Below are the code and all the weights of a small trained network. Each question names an input and a target symbol and asks about switching units off, where a switched-off unit gives its printed mean instead of its output.

import numpy as np


def w(rows, s, z=0):
    codes = np.array(rows[::2]) - 128.0
    scale = np.full(codes.shape[1], s)
    scale[-1] = z or s
    return codes * scale


def f(y):
    return np.maximum(y, 0)


def softmax(a):
    e = np.exp(a - a.max(-1, keepdims=True))
    return e / e.sum(-1, keepdims=True)


def log_softmax(a):
    a = a - a.max(-1, keepdims=True)
    return a - np.log(np.exp(a).sum(-1, keepdims=True))


def net(x, mask):
    ids = ['αβγδεζμξπστφψω'.index(c) for c in x.split()]
    T = len(ids)
    res = E[ids] + P[:T]
    r = res
    for j in range(2):
        rows = slice(3 * j, 3 * j + 3)
        q, k, v = (r @ M[0][rows].T for M in (Q, K, V))
        z = softmax(np.where(np.tri(T) > 0, q @ k.T / 3**0.5, -1e9)) @ v
        o = O[0][rows]
        res = res + np.where(mask[j], z, o[:, -1]) @ o[:, :-1]
    y = f(res @ A[0][:, :-1].T + A[0][:, -1])
    res = res + np.where(mask[2:18], y, B[0][:, -1]) @ B[0][:, :-1]
    return log_softmax(res[-1] @ U[:, :-1].T + U[:, -1])


Q, K, V, O, A, B = {}, {}, {}, {}, {}, {}
E = w([
[135,78,78,92],'α',
[174,38,110,105],'β',
[69,150,78,88],'γ',
[159,162,179,198],'δ',
[164,76,50,112],'ε',
[76,88,130,134],'ζ',
[204,88,91,220],'μ',
[128,113,129,50],'ξ',
[113,63,112,62],'π',
[11,182,147,79],'σ',
[95,85,134,124],'τ',
[129,1,112,36],'φ',
[98,96,143,146],'ψ',
[249,163,204,102],'ω',
],0.018)
P = w([
[102,222,22,59],'0',
[131,112,60,225],'1',
[161,177,90,28],'2',
[121,78,139,180],'3',
[119,193,151,58],'4',
[170,65,116,167],'5',
[110,185,197,45],'6',
[184,21,81,141],'7',
[109,170,200,31],'8',
[198,1,87,133],'9',
[94,188,197,44],'10',
],0.0085)
Q[0] = w([
[78,240,67,151],'head 1',
[2,156,91,68],'head 1',
[140,70,133,170],'head 1',
[124,225,70,139],'head 2',
[125,71,184,166],'head 2',
[198,128,174,140],'head 2',
],0.0084)
K[0] = w([
[116,185,111,158],'head 1',
[109,187,152,119],'head 1',
[166,168,163,55],'head 1',
[147,220,131,174],'head 2',
[64,52,5,73],'head 2',
[122,165,128,106],'head 2',
],0.012)
V[0] = w([
[31,194,191,35],'head 1',
[194,49,134,211],'head 1',
[255,191,70,179],'head 1',
[207,235,210,164],'head 2',
[210,13,101,154],'head 2',
[151,140,198,149],'head 2',
],0.0068)
O[0] = w([
[139,89,73,162,49],'head 1',
[173,160,129,195,172],'head 1',
[204,158,116,187,132],'head 1',
[18,80,254,122,7],'head 2',
[134,87,141,207,253],'head 2',
[128,108,212,172,75],'head 2',
],0.0059,0.006)
A[0] = w([
[188,108,10,172,115],'neuron 1',
[117,76,117,125,22],'neuron 2',
[107,118,125,133,241],'neuron 3',
[102,166,86,52,119],'neuron 4',
[197,122,78,174,200],'neuron 5',
[162,111,210,56,253],'neuron 6',
[91,97,138,68,128],'neuron 7',
[158,186,171,204,174],'neuron 8',
[76,106,110,56,80],'neuron 9',
[71,180,127,146,175],'neuron 10',
[161,120,89,130,6],'neuron 11',
[155,112,131,153,163],'neuron 12',
[112,232,177,143,170],'neuron 13',
[105,189,155,137,160],'neuron 14',
[136,177,105,190,146],'neuron 15',
[57,90,152,138,155],'neuron 16',
],0.013,0.0039)
B[0] = w([
[193,196,139,147,254],'neuron 1',
[130,248,217,182,141],'neuron 2',
[254,47,32,77,144],'neuron 3',
[111,127,163,175,162],'neuron 4',
[75,84,98,158,226],'neuron 5',
[94,131,102,114,172],'neuron 6',
[230,169,119,189,152],'neuron 7',
[100,41,110,143,167],'neuron 8',
[127,131,183,168,159],'neuron 9',
[162,82,69,140,139],'neuron 10',
[85,203,168,163,161],'neuron 11',
[141,184,91,69,162],'neuron 12',
[65,80,166,87,154],'neuron 13',
[67,79,124,36,142],'neuron 14',
[144,170,65,132,152],'neuron 15',
[194,125,85,116,138],'neuron 16',
],0.0064,0.018)
U = w([
[81,186,159,163,153],'α',
[169,43,4,69,168],'β',
[111,162,129,127,66],'γ',
[88,56,64,87,187],'δ',
[119,188,139,124,34],'ε',
[108,137,114,132,27],'ζ',
[159,93,159,189,179],'μ',
[134,168,212,151,223],'ξ',
[126,174,156,127,93],'π',
[109,151,142,143,82],'σ',
[110,133,127,137,48],'τ',
[208,105,222,180,108],'φ',
[130,113,130,139,2],'ψ',
[146,114,179,97,202],'ω',
],0.012,0.0046)

Each question gives the input, a string of symbols that net reads in full, and the target symbol t.
The units are the heads (3 rows each of Q, K, V and O) and the neurons (one row each of A and B). Each row of codes is followed by its name. A weight is (code - 128) times the scale printed after its matrix; where a second scale follows, it is the last column's (O, A, B and U).
mask holds one flag per unit, heads first, then neurons. A switched-off unit (its flag False) gives its mean, the last column of its rows in O or B, instead of its output. The means were averaged over made-up inputs and are rounded, as every weight is.
A unit's drop is (log p(t) with every unit on - log p(t) with that unit switched off) / (log p(t) with every unit on - log p(t) with every unit switched off).
The circuit of an input: a set's keep is (log p(t) with only the set's units on - log p(t) with every unit switched off) / (log p(t) with every unit on - log p(t) with every unit switched off). Starting from the 12 units with the biggest drops (on a tie, the unit counted first), units are removed one at a time, each time the one whose removal leaves the highest keep (on an exact tie, the one counted first), for as long as the keep stays at least 0.8.
circuit, biggest first: the units of the circuit, biggest drop first
unit that matters most: the unit with the biggest drop
top k neurons: the k neurons with the biggest drops, biggest first
which heads matter: for each layer, one digit per head in row order, 1 if its drop is at least 0.15 and else 0, layers parted by /
drop when u is switched off: that unit's drop, to one decimal
input γ β β ω ω ε β β δ β, target φ: circuit, biggest first -> (neuron 1; neuron 2)
input π ξ γ ψ ω δ τ β π σ, target β: circuit, biggest first -> (neuron 3; head 1)
input ψ β β β ω μ ω β α μ δ, target δ: unit that matters most -> neuron 8
input π τ γ β δ β μ, target β: top 2 neurons -> (neuron 8; neuron 15)
input τ β τ π σ π τ, target β: circuit, biggest first -> (neuron 3; head 1)
input ω δ ω δ γ, target δ: top 2 neurons -> (neuron 1; neuron 14)
input μ ω δ β δ β, target μ: which heads matter -> 01
input δ β β γ, target β: circuit, biggest first -> (neuron 3; neuron 11)
input ω ε ω τ ω π β ζ ψ, target β: top 2 neurons -> (neuron 1; neuron 11)
input δ γ π β τ, target β: circuit, biggest first -> (neuron 11; head 1)
input τ π β β ε ζ β β γ ω, target β: top 2 neurons -> (neuron 8; neuron 6)
input σ ζ π δ π δ ζ σ μ α φ, target φ: which heads matter -> 10
input φ β σ β δ, target δ: which heads matter -> 00
input β δ δ ζ, target β: drop when neuron 11 is switched off -> 0.2
input δ μ α γ, target β: drop when neuron 3 is switched off -> 0.4
input τ δ ω τ β σ, target β: drop when neuron 2 is switched off -> 0.1
input π π β δ, target β: drop when neuron 6 is switched off -> 0.0
